Here is a tiny trained network, its code and every weight. The questions are about switching its units off for an input and a class, where a switched-off unit gives its printed mean instead of its output.

import numpy as np


def w(rows, s, z=0):
    codes = np.array(rows[::2]) - 128.0
    scale = np.full(codes.shape[1], s)
    scale[-1] = z or s
    return codes * scale


def norm(h):
    return h / np.sqrt((h * h).mean(-1, keepdims=True) + 1e-5)


def f(y):
    return np.maximum(y, 0)


def log_softmax(a):
    a = a - a.max(-1, keepdims=True)
    return a - np.log(np.exp(a).sum(-1, keepdims=True))


def net(x, mask):
    res = np.array(x, float).reshape(1, 6) / 4 @ E
    u = 0
    for l in range(3):
        y = f(norm(res) @ A[l][:, :-1].T + A[l][:, -1])
        res = res + np.where(mask[u : u + 3], y, B[l][:, -1]) @ B[l][:, :-1]
        u += 3
    return log_softmax(norm(res)[-1] @ U[:, :-1].T + U[:, -1])


A, B = {}, {}
E = w([
[138,200,98,215,89,135,101,92,144,112],'x0',
[64,89,255,157,102,112,139,159,32,165],'x1',
[94,174,108,27,77,173,119,88,133,10],'x2',
[101,102,156,135,183,80,161,32,144,91],'x3',
[171,193,154,175,167,96,64,192,75,95],'x4',
[65,217,157,59,178,77,163,200,126,70],'x5',
],0.0094)
A[0] = w([
[125,135,85,111,115,186,45,254,177,163,4],'L0N1',
[180,187,31,231,244,126,148,87,181,166,38],'L0N2',
[129,209,59,41,111,189,131,122,194,46,172],'L0N3',
],0.0069,0.0034)
B[0] = w([
[133,85,139,133,197,157,179,93,81,255,181],'L0N1',
[118,107,88,215,103,67,189,73,63,113,217],'L0N2',
[117,183,214,81,125,176,106,132,201,126,254],'L0N3',
],0.012,0.0071)
A[1] = w([
[132,182,9,74,210,106,175,165,194,143,148],'L1N1',
[118,98,2,171,101,65,154,148,203,186,1],'L1N2',
[85,83,154,114,89,148,36,140,72,43,27],'L1N3',
],0.007,0.0021)
B[1] = w([
[23,122,184,115,138,143,45,232,82,177,236],'L1N1',
[55,114,79,98,194,170,152,2,73,64,254],'L1N2',
[92,81,101,39,183,41,203,72,144,36,204],'L1N3',
],0.009,0.0029)
A[2] = w([
[154,17,195,139,224,124,223,157,83,117,2],'L2N1',
[174,241,71,67,60,203,200,235,47,113,5],'L2N2',
[199,239,77,210,194,3,126,241,84,68,104],'L2N3',
],0.0059,0.0053)
B[2] = w([
[142,217,112,146,180,79,121,123,4,148,221],'L2N1',
[137,89,165,71,169,43,166,147,88,208,166],'L2N2',
[187,101,56,166,14,148,79,57,177,172,253],'L2N3',
],0.014,0.0033)
U = w([
[203,134,110,186,55,155,74,143,185,183,50],'0',
[59,171,155,69,157,133,93,141,215,47,74],'1',
[134,34,42,202,95,103,173,5,103,114,254],'2',
[120,92,175,140,222,84,155,194,27,197,114],'3',
],0.014,0.0034)

Each question gives the input, the list of numbers given to net, and the class t.
The units are the neurons (one row each of A and B). Each row of codes is followed by its name. A weight is (code - 128) times the scale printed after its matrix; where a second scale follows, it is the last column's (A, B and U).
mask holds one flag per neuron, layer by layer. A switched-off neuron (its flag False) gives its mean, the last column of its row in B, instead of its output. The means were averaged over made-up inputs and are rounded, as every weight is.
A unit's drop is (log p(t) with every unit on - log p(t) with that unit switched off) / (log p(t) with every unit on - log p(t) with every unit switched off).
The circuit of an input: a set's keep is (log p(t) with only the set's units on - log p(t) with every unit switched off) / (log p(t) with every unit on - log p(t) with every unit switched off). Starting from all 9 units, units are removed one at a time, each time the one whose removal leaves the highest keep (on an exact tie, the one counted first), for as long as the keep stays at least 0.8.
circuit, biggest first: the units of the circuit, biggest drop first
top k neurons: the k neurons with the biggest drops, biggest first
k most important neurons of layer l: the k neurons of layer l with the biggest drops, biggest first
drop when u is switched off: that unit's drop, to one decimal
input [-6,2,8,-6,-1,-8], class 1: top 2 neurons -> (L0N2 L2N3)
input [-5,-1,1,-5,2,-6], class 3: circuit, biggest first -> (L2N3)
input [-6,-4,8,-6,-5,-8], class 1: top 3 neurons -> (L0N3 L2N3 L0N2)
input [5,4,2,0,3,1], class 2: top 3 neurons -> (L0N3 L1N3 L2N3)
input [1,6,3,-1,4,0], class 2: 2 most important neurons of layer 0 -> (L0N3 L0N1)
input [-4,6,5,1,8,6], class 1: top 2 neurons -> (L0N1 L0N2)
input [2,-6,2,-7,-1,0], class 1: top 3 neurons -> (L0N3 L2N3 L1N1)
input [-6,-1,0,7,-7,1], class 1: top 4 neurons -> (L0N2 L0N1 L2N3 L2N2)
input [-1,-4,-4,-8,-3,-1], class 3: top 2 neurons -> (L0N1 L2N3)
input [-3,-3,-5,-2,4,8], class 0: top 2 neurons -> (L2N3 L1N2)
input [-7,4,-5,6,-7,-5], class 3: top 2 neurons -> (L2N1 L2N3)
input [8,-8,-1,-2,8,-5], class 2: top 2 neurons -> (L0N2 L1N2)
input [-3,6,-5,-2,7,6], class 0: 2 most important neurons of layer 0 -> (L0N1 L0N3)
input [1,0,-3,5,7,6], class 2: most important neuron of layer 0 -> (L0N3)
input [-3,-5,-8,-5,5,-1], class 2: 2 most important neurons of layer 0 -> (L0N2 L0N3)
input [7,0,-1,5,5,6], class 2: 2 most important neurons of layer 0 -> (L0N2 L0N3)
input [-1,6,-6,-5,7,4], class 0: drop when L0N3 is switched off -> 0.0
input [2,0,2,-6,5,3], class 3: drop when L0N1 is switched off -> 1.5
input [2,4,-3,4,7,8], class 0: drop when L2N3 is switched off -> 0.8
input [8,-5,-7,-4,5,5], class 2: most important neuron of layer 0 -> (L0N2)
